Below is a small trained network, with its code and all its weights. Each question gives an input and a class and asks what happens when units are switched off, that is, made to give their printed mean instead of their output.

import numpy as np


def w(rows, s, z=0):
    codes = np.array(rows[::2]) - 128.0
    scale = np.full(codes.shape[1], s)
    scale[-1] = z or s
    return codes * scale


def norm(h):
    return h / np.sqrt((h * h).mean(-1, keepdims=True) + 1e-5)


def f(y):
    return y / 2 * (1 + np.tanh(0.7978845608 * (y + 0.044715 * y**3)))


def log_softmax(a):
    a = a - a.max(-1, keepdims=True)
    return a - np.log(np.exp(a).sum(-1, keepdims=True))


def net(x, mask):
    res = np.array(x, float).reshape(1, 5) / 4 @ E
    u = 0
    for l in range(4):
        y = f(norm(res) @ A[l][:, :-1].T + A[l][:, -1])
        res = res + np.where(mask[u : u + 5], y, B[l][:, -1]) @ B[l][:, :-1]
        u += 5
    return log_softmax(norm(res)[-1] @ U[:, :-1].T + U[:, -1])


A, B = {}, {}
E = w([
[143,149,147,114,169,52,148,116,139],'x0',
[124,70,246,157,94,111,40,106,110],'x1',
[156,171,96,93,88,124,80,69,144],'x2',
[132,97,115,74,80,97,149,150,81],'x3',
[150,188,141,178,84,104,141,134,50],'x4',
],0.0011)
A[0] = w([
[95,179,130,206,195,136,122,85,155,233],'0.n1',
[131,128,61,101,132,113,152,125,91,2],'0.n2',
[61,68,122,55,152,154,123,139,252,41],'0.n3',
[149,75,115,79,78,69,141,175,118,91],'0.n4',
[192,176,129,196,91,112,147,150,69,23],'0.n5',
],0.0027,0.00064)
B[0] = w([
[249,100,187,26,77,119,194,174,82,250],'0.n1',
[122,96,234,121,54,156,140,62,121,123],'0.n2',
[100,207,166,176,18,64,183,121,100,254],'0.n3',
[201,134,222,34,143,199,197,94,107,161],'0.n4',
[15,182,139,139,26,74,191,111,234,185],'0.n5',
],0.0019,0.00076)
A[1] = w([
[143,152,48,77,91,103,50,74,163,58],'1.n1',
[44,74,107,63,147,129,102,153,250,34],'1.n2',
[84,120,149,169,171,133,208,199,103,165],'1.n3',
[58,123,91,157,102,213,80,173,134,10],'1.n4',
[123,44,117,30,135,121,113,146,244,128],'1.n5',
],0.0023,0.0011)
B[1] = w([
[168,55,31,205,179,94,100,107,41,163],'1.n1',
[117,222,159,182,54,88,146,194,99,56],'1.n2',
[147,115,51,136,116,101,65,81,112,254],'1.n3',
[193,147,120,71,102,147,117,249,92,66],'1.n4',
[115,252,154,209,59,84,163,106,30,172],'1.n5',
],0.0023,0.00063)
A[2] = w([
[139,86,195,141,92,77,48,166,116,14],'2.n1',
[158,124,185,36,81,170,175,107,132,2],'2.n2',
[207,225,156,250,220,188,89,161,254,79],'2.n3',
[67,211,164,194,27,129,166,102,126,47],'2.n4',
[44,46,157,169,196,127,203,222,115,12],'2.n5',
],0.0027,0.00083)
B[2] = w([
[22,142,107,90,225,180,183,65,215,254],'2.n1',
[228,88,139,139,85,135,217,69,15,140],'2.n2',
[131,99,127,25,5,98,217,71,4,227],'2.n3',
[19,188,97,207,83,17,155,224,179,221],'2.n4',
[200,148,24,165,140,33,33,69,22,123],'2.n5',
],0.0025,0.00073)
A[3] = w([
[146,136,125,187,88,128,83,57,180,113],'3.n1',
[108,140,115,166,78,253,84,221,83,60],'3.n2',
[146,208,28,109,173,174,216,154,106,2],'3.n3',
[137,138,24,133,85,103,47,26,114,164],'3.n4',
[202,164,180,146,207,41,180,84,181,100],'3.n5',
],0.0029,0.00083)
B[3] = w([
[81,60,108,135,213,149,131,171,76,166],'3.n1',
[206,228,90,60,169,119,115,145,178,162],'3.n2',
[36,57,252,130,180,169,38,74,166,254],'3.n3',
[164,86,125,207,167,27,141,218,48,251],'3.n4',
[172,180,57,103,105,213,74,208,149,255],'3.n5',
],0.0033,0.001)
U = w([
[6,31,219,106,238,223,37,47,202,235],'0',
[198,56,18,231,235,25,42,225,24,251],'1',
[1,234,90,223,35,17,200,230,218,176],'2',
[226,51,195,8,43,151,219,32,24,155],'3',
[250,228,22,39,178,210,45,223,194,193],'4',
[212,73,15,242,141,232,217,93,240,3],'5',
],0.0037,0.003)

Each question gives the input, the list of numbers given to net, and the class t.
The units are the neurons (one row each of A and B). Each row of codes is followed by its name. A weight is (code - 128) times the scale printed after its matrix; where a second scale follows, it is the last column's (A, B and U).
mask holds one flag per neuron, layer by layer. A switched-off neuron (its flag False) gives its mean, the last column of its row in B, instead of its output. The means were averaged over made-up inputs and are rounded, as every weight is.
A unit's drop is (log p(t) with every unit on - log p(t) with that unit switched off) / (log p(t) with every unit on - log p(t) with every unit switched off).
The circuit of an input: a set's keep is (log p(t) with only the set's units on - log p(t) with every unit switched off) / (log p(t) with every unit on - log p(t) with every unit switched off). Starting from the 12 units with the biggest drops (on a tie, the unit counted first), units are removed one at a time, each time the one whose removal leaves the highest keep (on an exact tie, the one counted first), for as long as the keep stays at least 0.8.
circuit, biggest first: the units of the circuit, biggest drop first
most important unit: the unit with the biggest drop
top k neurons: the k neurons with the biggest drops, biggest first
k most important neurons of layer l: the k neurons of layer l with the biggest drops, biggest first
input [8,5,0,7,2], class 4: 2 most important neurons of layer 0 => (0.n1 0.n2)
input [-8,-5,-5,-4,6], class 4: most important unit => 3.n2
input [-8,7,1,3,-1], class 4: top 4 neurons => (3.n2 1.n4 3.n3 0.n2)
input [-7,5,-5,-6,5], class 4: 2 most important neurons of layer 1 => (1.n4 1.n1)
input [-6,-3,-3,-6,-1], class 3: top 3 neurons => (2.n3 3.n5 1.n1)
input [-7,-7,-4,-1,-2], class 0: top 2 neurons => (3.n3 3.n5)
input [-8,7,4,-8,1], class 3: circuit, biggest first => (2.n3 3.n3)
input [0,-6,-6,-4,-4], class 0: top 3 neurons => (3.n3 1.n1 0.n1)
input [-5,-8,-8,7,-5], class 0: top 2 neurons => (3.n3 2.n3)
input [6,5,-3,1,4], class 4: circuit, biggest first => (3.n5 3.n3 0.n3 3.n4)
input [2,4,6,-2,-7], class 2: top 2 neurons => (1.n5 1.n2)
input [-2,-5,8,-4,7], class 1: top 2 neurons => (3.n4 1.n1)
input [0,3,4,4,8], class 2: circuit, biggest first => (0.n5 2.n4)
input [8,6,-5,5,-3], class 4: 4 most important neurons of layer 3 => (3.n5 3.n3 3.n4 3.n1)
input [-4,4,7,-2,-7], class 1: circuit, biggest first => (3.n4)
input [3,0,-3,2,-5], class 2: top 2 neurons => (2.n4 1.n1)
input [5,3,3,5,-8], class 2: circuit, biggest first => (1.n5 2.n4)
input [-8,6,6,0,-7], class 4: 2 most important neurons of layer 0 => (0.n5 0.n2)
input [8,2,6,6,-4], class 4: circuit, biggest first => (3.n5 2.n3)
input [7,-1,-4,8,-1], class 3: circuit, biggest first => (0.n4 2.n2)
input [1,5,-1,2,6], class 2: circuit, biggest first => (2.n4)
input [-8,0,-2,3,-8], class 2: circuit, biggest first => (2.n4 1.n5)
input [-5,-6,-5,8,3], class 3: circuit, biggest first => (0.n2 0.n4 2.n2)
input [2,-5,3,1,2], class 0: top 2 neurons => (3.n3 2.n5)
